Here is a tiny trained network, its code and every weight. The questions are about switching its units off for an input and a target symbol, where a switched-off unit gives its printed mean instead of its output.

import numpy as np


def w(rows, s, z=0):
    codes = np.array(rows[::2]) - 128.0
    scale = np.full(codes.shape[1], s)
    scale[-1] = z or s
    return codes * scale


def f(y):
    return np.maximum(y, 0)


def softmax(a):
    e = np.exp(a - a.max(-1, keepdims=True))
    return e / e.sum(-1, keepdims=True)


def log_softmax(a):
    a = a - a.max(-1, keepdims=True)
    return a - np.log(np.exp(a).sum(-1, keepdims=True))


def net(x, mask):
    ids = ['αβγθλτ'.index(c) for c in x.split()]
    T = len(ids)
    res = E[ids] + P[:T]
    u = 0
    for l in range(3):
        q, k, v = (res @ M[l].T for M in (Q, K, V))
        z = softmax(np.where(np.tri(T) > 0, q @ k.T / 2**0.5, -1e9)) @ v
        res = res + np.where(mask[u], z, O[l][:, -1]) @ O[l][:, :-1]
        u += 1
        y = f(res @ A[l][:, :-1].T + A[l][:, -1])
        res = res + np.where(mask[u : u + 8], y, B[l][:, -1]) @ B[l][:, :-1]
        u += 8
    return log_softmax(res[-1] @ U[:, :-1].T + U[:, -1])


Q, K, V, O, A, B = {}, {}, {}, {}, {}, {}
E = w([
[156,103,158,51,183,115,184,164,179],'α',
[156,65,248,151,149,132,63,121,134],'β',
[104,133,116,91,166,101,58,137,163],'γ',
[153,35,63,100,187,88,196,65,90],'θ',
[52,214,120,87,48,184,111,108,107],'λ',
[202,98,99,81,93,167,104,119,127],'τ',
],0.018)
P = w([
[74,252,239,64,166,111,98,116,15],'0',
[66,223,215,94,100,96,85,164,95],'1',
[51,141,171,130,144,164,105,125,95],'2',
[44,87,127,149,116,183,122,127,164],'3',
[46,59,128,171,101,204,160,132,225],'4',
[55,11,76,156,66,202,180,159,254],'5',
],0.007)
Q[0] = w([
[169,168,88,103,45,177,129,143,83],'L0H1',
[211,255,109,175,106,107,105,113,46],'L0H1',
],0.01)
K[0] = w([
[184,128,134,125,167,1,117,65,88],'L0H1',
[115,165,198,34,192,39,125,151,50],'L0H1',
],0.0088)
V[0] = w([
[113,79,140,200,93,81,143,223,14],'L0H1',
[64,3,107,131,176,97,108,188,122],'L0H1',
],0.0062)
O[0] = w([
[205,60,192,103,177,149,224,215,172,2],'L0H1',
[151,196,159,57,126,37,3,74,110,120],'L0H1',
],0.0078,0.0038)
A[0] = w([
[93,182,114,136,83,141,137,79,76,73],'L0N1',
[106,94,86,56,185,104,175,96,92,171],'L0N2',
[200,22,46,8,40,161,100,121,109,217],'L0N3',
[45,127,82,145,152,164,69,143,157,90],'L0N4',
[228,137,145,229,67,161,208,111,132,7],'L0N5',
[118,168,137,134,254,121,132,248,196,168],'L0N6',
[210,76,179,169,114,97,187,145,54,40],'L0N7',
[131,45,131,183,112,17,116,51,206,18],'L0N8',
],0.0053,0.0021)
B[0] = w([
[135,108,153,74,143,116,254,158,141,193],'L0N1',
[161,104,166,112,112,83,134,113,147,229],'L0N2',
[102,190,159,158,38,147,83,47,195,253],'L0N3',
[47,138,99,156,77,109,100,163,164,196],'L0N4',
[139,148,92,92,56,122,116,79,71,130],'L0N5',
[124,43,123,81,130,172,104,106,22,217],'L0N6',
[112,55,97,75,70,133,128,146,156,140],'L0N7',
[149,133,152,130,123,59,105,89,141,170],'L0N8',
],0.0078,0.0045)
Q[1] = w([
[195,170,85,231,127,118,155,181,2],'L1H1',
[179,156,68,134,130,180,123,191,247],'L1H1',
],0.0073)
K[1] = w([
[81,254,88,72,196,128,208,216,39],'L1H1',
[145,67,174,135,188,85,157,175,118],'L1H1',
],0.0057)
V[1] = w([
[90,87,86,113,178,35,163,160,115],'L1H1',
[96,75,254,197,109,108,129,92,147],'L1H1',
],0.0069)
O[1] = w([
[117,134,172,155,76,5,153,218,241,46],'L1H1',
[161,115,137,173,85,42,143,138,2,253],'L1H1',
],0.01,0.0056)
A[1] = w([
[112,249,78,131,177,85,107,130,175,94],'L1N1',
[194,220,3,120,203,147,102,73,136,2],'L1N2',
[152,172,220,181,200,212,199,43,154,44],'L1N3',
[244,25,170,106,154,130,113,135,164,97],'L1N4',
[74,2,146,251,125,131,124,179,123,131],'L1N5',
[83,130,140,43,157,202,150,71,169,45],'L1N6',
[99,227,156,91,73,102,91,114,118,78],'L1N7',
[104,178,207,61,171,55,64,127,72,119],'L1N8',
],0.006,0.0025)
B[1] = w([
[178,143,105,242,123,135,120,178,146,145],'L1N1',
[130,175,206,155,126,95,153,104,185,167],'L1N2',
[126,149,151,104,107,151,21,146,215,171],'L1N3',
[110,146,83,99,25,106,120,155,89,185],'L1N4',
[2,174,117,56,79,195,190,191,124,180],'L1N5',
[70,65,215,76,41,25,130,205,115,230],'L1N6',
[126,96,81,166,180,217,229,134,128,217],'L1N7',
[86,82,206,142,37,148,37,198,168,254],'L1N8',
],0.0064,0.0073)
Q[2] = w([
[17,157,134,114,54,196,87,65,158],'L2H1',
[78,1,115,82,53,47,98,154,63],'L2H1',
],0.007)
K[2] = w([
[177,101,41,153,102,58,153,60,149],'L2H1',
[2,107,58,227,84,60,102,19,100],'L2H1',
],0.0067)
V[2] = w([
[162,153,57,159,128,105,160,49,158],'L2H1',
[214,1,173,184,140,89,236,111,72],'L2H1',
],0.0055)
O[2] = w([
[108,95,130,100,119,141,85,207,112,2],'L2H1',
[188,217,2,29,98,135,145,165,170,63],'L2H1',
],0.0097,0.0065)
A[2] = w([
[204,118,132,96,78,45,71,200,131,43],'L2N1',
[151,222,68,145,132,255,193,137,57,63],'L2N2',
[88,91,124,198,11,119,173,127,138,119],'L2N3',
[161,208,189,171,177,98,89,121,209,118],'L2N4',
[196,128,82,126,94,151,100,89,184,60],'L2N5',
[86,186,90,157,63,92,127,143,51,119],'L2N6',
[125,148,84,85,81,104,163,125,67,162],'L2N7',
[114,130,198,62,157,166,197,101,136,3],'L2N8',
],0.0074,0.0037)
B[2] = w([
[35,161,68,206,63,86,198,73,93,181],'L2N1',
[70,67,78,173,126,96,2,187,191,155],'L2N2',
[158,142,121,80,172,139,183,148,161,247],'L2N3',
[151,100,110,119,71,26,64,67,109,140],'L2N4',
[41,69,86,61,142,140,162,224,85,145],'L2N5',
[205,75,157,93,228,168,146,139,151,194],'L2N6',
[116,187,189,133,185,177,145,96,86,189],'L2N7',
[211,86,46,105,98,127,175,180,140,177],'L2N8',
],0.0078,0.015)
U = w([
[215,16,158,129,113,11,146,163,167,98],'α',
[167,122,116,166,119,162,130,129,3,254],'β',
[242,195,149,220,60,158,191,62,123,100],'γ',
[137,144,132,185,191,140,250,153,162,91],'θ',
[40,161,109,226,99,45,176,138,81,28],'λ',
[139,161,115,8,117,15,135,107,192,163],'τ',
],0.0051,0.0031)

Each question gives the input, a string of symbols that net reads in full, and the target symbol t.
The units are the heads (2 rows each of Q, K, V and O) and the neurons (one row each of A and B). Each row of codes is followed by its name. A weight is (code - 128) times the scale printed after its matrix; where a second scale follows, it is the last column's (O, A, B and U).
mask holds one flag per unit, layer by layer, with each layer's heads first. A switched-off unit (its flag False) gives its mean, the last column of its rows in O or B, instead of its output. The means were averaged over made-up inputs and are rounded, as every weight is.
A unit's drop is (log p(t) with every unit on - log p(t) with that unit switched off) / (log p(t) with every unit on - log p(t) with every unit switched off).
The circuit of an input: a set's keep is (log p(t) with only the set's units on - log p(t) with every unit switched off) / (log p(t) with every unit on - log p(t) with every unit switched off). Starting from the 12 units with the biggest drops (on a tie, the unit counted first), units are removed one at a time, each time the one whose removal leaves the highest keep (on an exact tie, the one counted first), for as long as the keep stays at least 0.8.
circuit, biggest first: the units of the circuit, biggest drop first
top k neurons: the k neurons with the biggest drops, biggest first
top k neurons in layer l: the k neurons of layer l with the biggest drops, biggest first
drop when u is switched off: that unit's drop, to one decimal
input α α β α, target β: circuit, biggest first : L1H1
input τ α λ λ α β, target θ: top 3 neurons : L1N5, L2N6, L2N3
input α β α θ β, target λ: top 2 neurons in layer 0 : L0N3, L0N8
input γ λ λ γ τ α, target β: circuit, biggest first : L0N3, L1H1
input β α α, target γ: circuit, biggest first : L2H1, L1H1, L1N8
input α β β, target γ: circuit, biggest first : L2H1, L1H1, L2N1
input α λ θ α τ, target τ: top 2 neurons : L0N2, L1N2
input α α β τ λ, target β: circuit, biggest first : L1H1, L0N3
input γ λ θ τ θ β, target β: circuit, biggest first : L1H1, L0N3
input α α λ γ, target θ: top 3 neurons : L2N3, L1N5, L2N1
input α α λ α α θ, target λ: top 3 neurons : L2N1, L0N8, L0N2
input γ γ θ α λ, target θ: top 3 neurons : L1N7, L2N6, L2N7
input α α α τ β τ, target β: top 2 neurons in layer 2 : L2N7, L2N5
input γ α β τ β τ, target β: circuit, biggest first : L1H1
input θ γ α θ, target λ: top 3 neurons : L2N1, L0N2, L0N8
input β λ τ γ, target β: circuit, biggest first : L1H1, L0N3
input θ θ α, target λ: top 3 neurons in layer 0 : L0N3, L0N2, L0N6
input β β α, target γ: top 2 neurons in layer 1 : L1N8, L1N5
input α λ γ, target θ: top 2 neurons in layer 0 : L0N4, L0N3
input τ τ α β γ, target β: circuit, biggest first : L1H1
input γ λ β, target θ: top 2 neurons in layer 0 : L0N3, L0N1
input θ λ α θ α τ, target τ: drop when L1N5 is switched off : -0.1
input α λ θ α α α, target τ: drop when L1H1 is switched off : -0.1
input α β α θ θ, target τ: drop when L0N3 is switched off : 0.2
input α α β, target γ: drop when L2N2 is switched off : 0.1
